data =
[[ 0.9  0.8  1.0  0.9  0.8  1.1  0.2  0.9  0.7  0.9]
 [ 0.9  0.9  0.8  1.2  0.8  0.4  0.4  0.7  0.9  0.9]
 [ 1.1  0.9  0.9  0.9  0.8  1.0  0.5  0.9  0.8  0.8]
 [ 0.5  0.8  0.9  0.9  0.9  0.7  1.5  0.7  0.8  0.8]
 [ 1.1  0.8  0.9  1.0  0.9  0.7  1.7  0.7  0.7  0.9]
 [ 1.1  0.9  0.8  0.8  0.9  0.7  0.8  0.9  0.7  0.9]
 [ 1.1  0.8  1.0  0.8  0.9  0.9  0.0  0.9  0.7  0.9]
 [ 0.3  1.0  0.8  1.0  0.8  0.6  1.5  0.9  1.0  1.2]
 [ 1.2  1.0  1.0  0.9  0.8  1.1  1.6  0.4  0.2  0.8]
 [ 1.0  0.8  0.7  0.8  0.9  0.5  0.1  0.9  0.7  0.8]
 [ 0.2  0.5  0.4 -1.7  1.2  1.0 -0.2  2.2 -0.1  0.8]
 [ 0.3  0.9  0.8  0.9  1.0  0.5  1.4  0.9  1.0  0.9]
 [ 0.3  1.1  1.0  1.1  0.8  1.1  0.6  1.0  0.3  1.1]
 [ 1.1  0.9  0.9  0.9  1.0  1.1  1.6  1.0  0.7  0.9]
 [ 0.4  1.1  0.9  1.1  0.8  0.5  1.9  1.1  0.6  0.8]
 [ 1.1  1.1  0.9  1.3  0.8  1.0  1.3  0.6  1.0  0.9]]
The smallest entry in the first row -> 0.2
Report the minimum.
-1.7
The second largest entry: 1.9
Report the first entry, reading row by row.
0.9
The 4th entry in reading order is 0.9
Report the bottom entry of the column that holds the smallest entry.
1.3
The last entry in the row that holds the smallest entry is 0.8
Report the 3rd entry from the end, reading row by row.
0.6
Report the last entry, reading row by row.
0.9
Report the second entry on the main diagonal.
0.9
Report the first entry in the row that holds the largest entry.
0.2
The top-right entry -> 0.9
The entry directly above the largest entry is 0.9
Report the entry directly below the smallest entry.
0.9
The fourth-last entry, reading row by row is 1.3
Report the 3rd smallest entry.
-0.1
Report the largest entry in the first row.
1.1
The 2nd entry in reading order: 0.8
The entry in the bottom-left corner is 1.1
Report the entry directly above the smallest entry.
0.8
The largest entry: 2.2
The third largest entry -> 1.7
The entry just left of the smallest entry -> 0.4
Report the entry just right of the smallest entry.
1.2
Report the 2nd-last entry, reading row by row.
1.0

m =
array([ -39.357, -126.067,  -21.212,  139.085,  -40.450,   75.835,
       -122.723,   19.008, -111.432,  -12.122,   -6.882, -141.676,
        143.840])
What is the entry just right of -21.212?
Answer: 139.085
What is the centre entry?
Answer: -122.723
The largest entry -> 143.840
What is the entry just left of the largest entry?
Answer: -141.676
What is the median of all entries?
Answer: -21.212
The entry just left of the centre entry is 75.835
What is the entry just left of the smallest entry?
Answer: -6.882

Questions about the matrix below.
1) Read off the third-last entry, reading row by row.
2) Read off the bottom entry of the column that holds the largest entry.
3) Read off the second entry from the end, reading row by row.
4) Read off the 3rd smallest entry.
5) Read off the top-left entry.
6) Read off the last entry, reading row by row.
7) Read off the entry just left of 206.
8) Read off the largest entry in the last row.
[[-589  796 -118  -18 -198 -204  472   43  589  239]
 [-102  715  206 -662 -158    9 -152 -398 -369 -285]
 [ 577   46  269 -404 -464  -43 -733  128  506 -209]
 [ 708  100 -402 -348  253  213  515  132   10  129]
 [-456  -50  259  -42  103   35  170  426  514 -170]
 [ 344  626  -48 -292  180  -38  234   22  413  417]
 [-131 -215 -379  581  -51 -418  360 -429  -76 -355]
 [-247 -249  337 -105 -244  -32 -397 -228  401  333]
 [-101 -427  117 -859  629   15  331 -363 -161  600]]
1) -363
2) -427
3) -161
4) -662
5) -589
6) 600
7) 715
8) 629

[[  0.0   1.1   4.8  -2.1   1.0 -10.0  11.9   1.9   2.8   2.4]
 [  4.6  10.2  13.0  -1.3  -1.5  11.9  -0.4   3.6   4.1  -1.2]
 [ -6.5   7.8   9.1   1.2  -0.8 -12.8  22.8  49.2 -13.7  -0.8]
 [  3.9   3.2   6.2  -1.2   0.9   2.2   2.8  -7.8   7.1   1.8]
 [  6.2  -7.3 -12.2  10.2   8.1   8.8  -5.5 -18.6  10.4   8.0]
 [ -2.9  -3.9  -8.7  10.0   6.2  -8.0  13.3  25.6  -6.1   5.7]
 [ -0.1  11.2  16.8  -5.0  -3.4  -1.9  11.3  18.2  -1.8  -2.5]
 [  0.9  -9.2 -17.3  14.7   9.7   0.0   4.1   7.6   0.3   8.9]
 [  9.0   4.4   1.4   7.1   3.4  25.3 -12.8 -11.2   9.6   2.6]
 [  1.6   9.4  12.1  -0.9  -1.4   4.8   6.0  15.2  -0.5  -1.1]
 [ -3.7  -3.6  -4.0   4.0   4.1 -16.6  18.0  18.4  -3.9   4.8]
 [ -4.3   4.5   3.7   4.1   1.4  -8.4  17.4  38.3  -9.9   1.2]
 [  6.3   7.5   7.6   2.5   0.7  17.4  -5.4  -2.1   6.2   0.5]
 [ -7.8  -1.2  -2.0   4.5   3.1 -22.5  26.0  41.4 -12.2   3.5]
 [ -0.9   6.4   4.4   5.6   1.4   3.5   8.8  31.1  -6.5   0.8]
 [  0.8  -2.2   1.2  -1.5   2.4 -11.5  10.8  -7.1   5.7   4.0]]
Rows and columns are numbered from 0.
Read off the entry at row 0, column 0.
A: 0.0
Read off the bottom-right entry.
A: 4.0
The entry at row 2, column 2: 9.1
Read off the entry in row 2 and column 0.
A: -6.5
The entry in row 0 and column 2 -> 4.8
Read off the entry just left of the largest entry.
A: 22.8
Read off the entry at row 2, column 1.
A: 7.8
The entry just left of -17.3: -9.2
Read off the bottom-left entry.
A: 0.8
Read off the entry directly below -5.4.
A: 26.0
Read off the entry directly below 26.0.
A: 8.8
Read off the entry just right of 9.6.
A: 2.6
The entry just right of the largest entry is -13.7
The entry at row 1, column 0 is 4.6
Read off the entry directly above 8.9.
A: -2.5
The entry directly below 9.0 -> 1.6
The entry at row 1, column 1 -> 10.2
The entry in the top-right corner -> 2.4
Read off the entry directly above the smallest entry.
A: 17.4
Read off the entry in row 0 and column 1.
A: 1.1
The entry directly above 25.6 -> -18.6
The entry just right of 0.3 -> 8.9
Read off the top entry of the column that holds the smallest entry.
A: -10.0
The entry just left of the smallest entry: 3.1
The entry directly below -3.7 is -4.3
The entry directly below -8.7 is 16.8
Read off the entry directly above the largest entry.
A: 3.6
Read off the entry directly below the smallest entry.
A: 3.5
